Below is a small trained network, with its code and all its weights. Each question gives an input and a target symbol and asks what happens when units are switched off, that is, made to give their printed mean instead of their output.

import numpy as np


def w(rows, s, z=0):
    codes = np.array(rows[::2]) - 128.0
    scale = np.full(codes.shape[1], s)
    scale[-1] = z or s
    return codes * scale


def f(y):
    return np.maximum(y, 0)


def softmax(a):
    e = np.exp(a - a.max(-1, keepdims=True))
    return e / e.sum(-1, keepdims=True)


def log_softmax(a):
    a = a - a.max(-1, keepdims=True)
    return a - np.log(np.exp(a).sum(-1, keepdims=True))


def net(x, mask):
    ids = ['ΔΘΛΦΨΩαβεζσ'.index(c) for c in x.split()]
    T = len(ids)
    res = E[ids] + P[:T]
    u = 0
    for l in range(2):
        r = res
        for j in range(2):
            rows = slice(4 * j, 4 * j + 4)
            q, k, v = (r @ M[l][rows].T for M in (Q, K, V))
            z = softmax(np.where(np.tri(T) > 0, q @ k.T / 4**0.5, -1e9)) @ v
            o = O[l][rows]
            res = res + np.where(mask[u + j], z, o[:, -1]) @ o[:, :-1]
        u += 2
        y = f(res @ A[l][:, :-1].T + A[l][:, -1])
        res = res + np.where(mask[u : u + 4], y, B[l][:, -1]) @ B[l][:, :-1]
        u += 4
    return log_softmax(res[-1] @ U[:, :-1].T + U[:, -1])


Q, K, V, O, A, B = {}, {}, {}, {}, {}, {}
E = w([
[153,141,128,119,167,217,181,135,112,99],'Δ',
[108,113,93,120,133,169,145,99,105,111],'Θ',
[62,151,26,91,92,136,102,68,120,168],'Λ',
[84,140,129,116,142,166,114,171,97,174],'Φ',
[95,253,94,112,156,107,156,100,163,109],'Ψ',
[126,97,134,182,175,114,184,69,153,86],'Ω',
[208,104,178,126,117,243,135,120,127,79],'α',
[135,164,184,168,19,101,103,86,163,187],'β',
[115,108,124,103,90,189,143,124,141,174],'ε',
[147,96,115,68,115,134,186,108,148,82],'ζ',
[23,143,91,175,191,110,57,126,133,144],'σ',
],0.018)
P = w([
[163,63,56,106,107,31,153,160,37,153],'0',
[81,147,183,79,142,178,145,2,60,148],'1',
[116,55,59,168,22,162,125,143,145,37],'2',
[128,132,185,122,174,192,117,18,99,196],'3',
[132,75,83,180,46,154,119,172,173,29],'4',
[154,143,183,132,207,210,74,15,134,208],'5',
[135,102,89,196,50,144,100,177,193,26],'6',
[154,157,188,126,231,201,64,25,169,203],'7',
[120,129,120,208,46,147,104,183,215,9],'8',
[140,158,189,136,237,193,53,15,197,224],'9',
[134,105,87,195,32,153,91,175,203,23],'10',
],0.0093)
Q[0] = w([
[87,157,88,129,114,173,125,155,125,111],'0.h0',
[115,122,133,154,108,103,117,106,103,133],'0.h0',
[138,106,154,91,147,118,144,84,112,123],'0.h0',
[130,146,125,169,89,166,133,104,147,91],'0.h0',
[137,133,168,47,201,173,95,64,95,198],'0.h1',
[132,189,201,68,205,183,80,3,115,189],'0.h1',
[135,125,69,148,96,77,111,244,127,70],'0.h1',
[102,124,124,185,151,206,94,61,206,130],'0.h1',
],0.011)
K[0] = w([
[118,127,108,128,132,103,120,158,85,161],'0.h0',
[78,128,121,132,129,136,133,132,145,95],'0.h0',
[98,115,163,140,168,164,139,87,166,139],'0.h0',
[114,75,132,172,124,114,141,136,102,148],'0.h0',
[85,175,132,219,141,83,87,108,211,103],'0.h1',
[139,183,166,174,170,104,95,116,216,115],'0.h1',
[142,101,81,55,106,160,109,153,6,132],'0.h1',
[175,116,128,191,164,41,126,133,174,158],'0.h1',
],0.012)
V[0] = w([
[163,139,190,137,121,94,66,236,114,177],'0.h0',
[154,197,145,61,181,77,127,212,150,64],'0.h0',
[101,135,108,121,98,56,126,130,143,178],'0.h0',
[93,176,191,177,115,168,107,109,110,154],'0.h0',
[166,168,153,21,106,197,128,196,148,123],'0.h1',
[133,51,206,63,136,186,68,198,113,131],'0.h1',
[90,199,48,112,107,109,64,178,56,171],'0.h1',
[206,142,175,104,1,92,145,74,139,155],'0.h1',
],0.0081)
O[0] = w([
[163,45,139,185,118,97,126,109,108,111,11],'0.h0',
[168,78,165,86,103,29,141,106,65,153,2],'0.h0',
[150,61,142,104,125,107,132,96,163,77,107],'0.h0',
[81,168,174,165,205,177,104,56,129,169,123],'0.h0',
[111,183,159,198,106,69,218,145,199,254,79],'0.h1',
[17,36,249,158,43,72,158,136,96,180,78],'0.h1',
[152,251,113,175,13,108,114,90,129,130,92],'0.h1',
[184,120,170,42,140,62,104,213,237,147,132],'0.h1',
],0.0077,0.009)
A[0] = w([
[243,36,218,145,138,102,139,135,117,161,74],'0.n0',
[147,170,179,2,159,191,160,94,162,125,168],'0.n1',
[145,169,113,189,162,117,133,177,142,7,253],'0.n2',
[101,111,88,130,126,108,189,134,37,181,184],'0.n3',
],0.0067,0.0025)
B[0] = w([
[93,56,156,79,92,136,47,69,36,169,131],'0.n0',
[70,144,114,187,195,18,136,90,136,171,247],'0.n1',
[126,84,130,69,41,157,104,162,135,201,202],'0.n2',
[192,232,177,143,99,201,90,255,123,115,134],'0.n3',
],0.0083,0.015)
Q[1] = w([
[79,125,81,119,93,188,101,139,132,33],'1.h0',
[143,178,78,156,107,181,149,152,225,129],'1.h0',
[222,188,151,130,207,110,82,126,29,130],'1.h0',
[158,76,45,153,132,132,149,249,246,30],'1.h0',
[118,75,104,76,116,123,155,157,173,109],'1.h1',
[61,196,161,156,75,178,181,124,212,46],'1.h1',
[111,55,126,99,139,171,123,133,155,148],'1.h1',
[136,140,168,79,254,81,155,125,37,99],'1.h1',
],0.0063)
K[1] = w([
[89,78,91,95,75,142,68,184,35,110],'1.h0',
[225,164,48,140,141,101,115,166,99,178],'1.h0',
[73,133,109,248,242,156,78,125,171,124],'1.h0',
[151,137,91,80,137,77,155,88,51,132],'1.h0',
[168,134,154,93,151,87,78,132,49,149],'1.h1',
[166,74,78,166,119,102,195,163,72,154],'1.h1',
[196,83,103,145,175,160,105,144,78,166],'1.h1',
[39,137,162,184,254,158,154,81,227,104],'1.h1',
],0.0068)
V[1] = w([
[142,116,129,53,157,22,189,158,119,138],'1.h0',
[46,80,134,172,169,152,68,95,200,136],'1.h0',
[123,216,82,126,194,152,212,86,157,161],'1.h0',
[133,80,141,139,142,163,249,187,106,125],'1.h0',
[38,221,144,238,154,156,83,135,70,191],'1.h1',
[99,78,93,156,146,74,133,28,218,95],'1.h1',
[145,133,84,93,153,163,24,104,36,2],'1.h1',
[123,90,73,142,137,184,143,136,176,122],'1.h1',
],0.0078)
O[1] = w([
[138,77,136,217,114,124,60,162,109,159,91],'1.h0',
[133,129,167,67,66,158,136,118,85,114,177],'1.h0',
[214,123,96,141,112,140,193,229,87,153,247],'1.h0',
[18,136,43,159,97,75,148,212,110,104,58],'1.h0',
[172,53,172,176,176,95,254,103,200,68,140],'1.h1',
[161,71,127,97,19,138,75,105,100,114,119],'1.h1',
[220,137,115,51,193,97,137,143,39,99,194],'1.h1',
[111,165,129,86,118,85,133,204,144,71,206],'1.h1',
],0.007,0.011)
A[1] = w([
[81,75,63,202,93,76,85,246,184,101,103],'1.n0',
[116,156,142,193,184,146,254,91,136,174,126],'1.n1',
[122,180,9,148,174,123,73,113,120,131,147],'1.n2',
[153,141,136,88,199,165,157,133,69,246,253],'1.n3',
],0.0058,0.0034)
B[1] = w([
[142,77,143,86,34,142,204,21,66,149,207],'1.n0',
[149,198,57,169,86,96,76,114,2,153,207],'1.n1',
[146,80,227,232,191,232,214,202,153,153,202],'1.n2',
[52,35,52,102,129,67,82,129,182,141,249],'1.n3',
],0.0074,0.018)
U = w([
[140,150,163,147,116,165,213,141,68,130,59],'Δ',
[118,160,89,200,106,89,67,96,147,2,254],'Θ',
[90,177,153,155,194,160,169,161,221,77,150],'Λ',
[84,183,114,108,90,133,77,180,83,91,160],'Φ',
[188,197,61,104,77,159,132,109,156,134,75],'Ψ',
[110,92,103,109,142,110,166,90,134,71,168],'Ω',
[140,109,219,137,127,172,149,87,48,190,54],'α',
[160,88,165,203,148,93,111,141,200,133,189],'β',
[26,148,102,124,169,80,104,85,161,156,68],'ε',
[112,126,122,99,20,139,193,127,155,112,155],'ζ',
[118,166,135,120,118,192,88,31,75,114,78],'σ',
],0.005,0.0074)

Each question gives the input, a string of symbols that net reads in full, and the target symbol t.
The units are the heads (4 rows each of Q, K, V and O) and the neurons (one row each of A and B). Each row of codes is followed by its name. A weight is (code - 128) times the scale printed after its matrix; where a second scale follows, it is the last column's (O, A, B and U).
mask holds one flag per unit, layer by layer, with each layer's heads first. A switched-off unit (its flag False) gives its mean, the last column of its rows in O or B, instead of its output. The means were averaged over made-up inputs and are rounded, as every weight is.
A unit's drop is (log p(t) with every unit on - log p(t) with that unit switched off) / (log p(t) with every unit on - log p(t) with every unit switched off).
The circuit of an input: a set's keep is (log p(t) with only the set's units on - log p(t) with every unit switched off) / (log p(t) with every unit on - log p(t) with every unit switched off). Starting from all 12 units, units are removed one at a time, each time the one whose removal leaves the highest keep (on an exact tie, the one counted first), for as long as the keep stays at least 0.8.
units of the circuit, in order: the units of the circuit, biggest drop first
most important unit: the unit with the biggest drop
k most important neurons: the k neurons with the biggest drops, biggest first
k most important neurons of layer l: the k neurons of layer l with the biggest drops, biggest first
heads that matter: for each layer, one digit per head in row order, 1 if its drop is at least 0.15 and else 0, layers parted by /
input ε ε α ε ζ ε, target ε: heads that matter -> 11 / 00
input ε ε σ ε ε Ψ, target Ψ: units of the circuit, in order -> [1.h0 0.h1]
input Ω Ψ Δ ε ε Θ, target Ψ: heads that matter -> 01 / 10
input Ψ Ω σ, target β: heads that matter -> 11 / 10
input ε Δ Δ β Θ Ω Δ Ω Ψ, target ζ: units of the circuit, in order -> [1.n0 0.h1 1.h1]
input Φ Ω Ω Ψ ε Δ Ω Λ β Ω α, target Θ: heads that matter -> 11 / 11
input Δ Δ α Ω ε, target Δ: heads that matter -> 11 / 11
input Ψ Θ ε ε Δ β β, target β: most important unit -> 1.h0
input ε Λ Ω Λ Λ Ω Φ, target ζ: units of the circuit, in order -> [0.h1 1.n0 1.h1]
input ε Δ ε Δ, target Δ: 4 most important neurons -> [1.n1 0.n2 0.n3 0.n1]
input Ω Ω β ε ε ε Θ, target Φ: units of the circuit, in order -> [1.h1 0.h1 0.h0]
input Ψ ε Θ, target β: units of the circuit, in order -> [1.h0 0.h0 0.h1]
input ε ε ε Δ α, target ζ: units of the circuit, in order -> [0.h1 1.n0 1.h1]
input ε α ε ε ε α ε Ψ Ω ε, target Ω: heads that matter -> 01 / 11
input ε Ω ε ζ ε Λ ε ε ε, target ζ: units of the circuit, in order -> [1.n0 0.h1 1.h1]
input ε Λ Φ ε ε Δ α ε β Δ, target β: units of the circuit, in order -> [0.h1 0.n1 1.h0]
input ε Δ ζ, target ζ: units of the circuit, in order -> [0.h1 1.n0 1.h1]
input Ω ε ε ε ε ε ε Φ Ω Δ, target Ω: units of the circuit, in order -> [0.h1 1.h1 1.n3]
input Ω Δ Δ, target Φ: most important unit -> 1.h1
input Ω Λ Ω Λ Θ Θ ε ε Λ ε Ω, target Φ: most important unit -> 1.h1
input Ω ε ε β, target β: heads that matter -> 01 / 10
input Θ Ω ε ε ε Ψ Δ Δ Ω, target Λ: heads that matter -> 11 / 11
input Λ ε ε β β ζ Ω, target Ψ: units of the circuit, in order -> [0.h1 1.h0]
input Δ Φ ε ε ζ Θ Δ Φ, target Φ: heads that matter -> 01 / 10
input Ψ Ψ Δ ε ε, target β: units of the circuit, in order -> [1.h0 0.h0]
input α α ε ε Λ, target ε: heads that matter -> 11 / 11
input Ω ζ ε ε Φ Ω Δ Ω Λ Ψ, target Ψ: most important unit -> 1.h0
input Ω β Ω Δ ε Θ, target Ω: heads that matter -> 01 / 11
input Δ ζ ε ε Ψ, target Δ: 2 most important neurons of layer 0 -> [0.n3 0.n1]
input ε ε Ω Δ Ω, target ζ: heads that matter -> 01 / 00
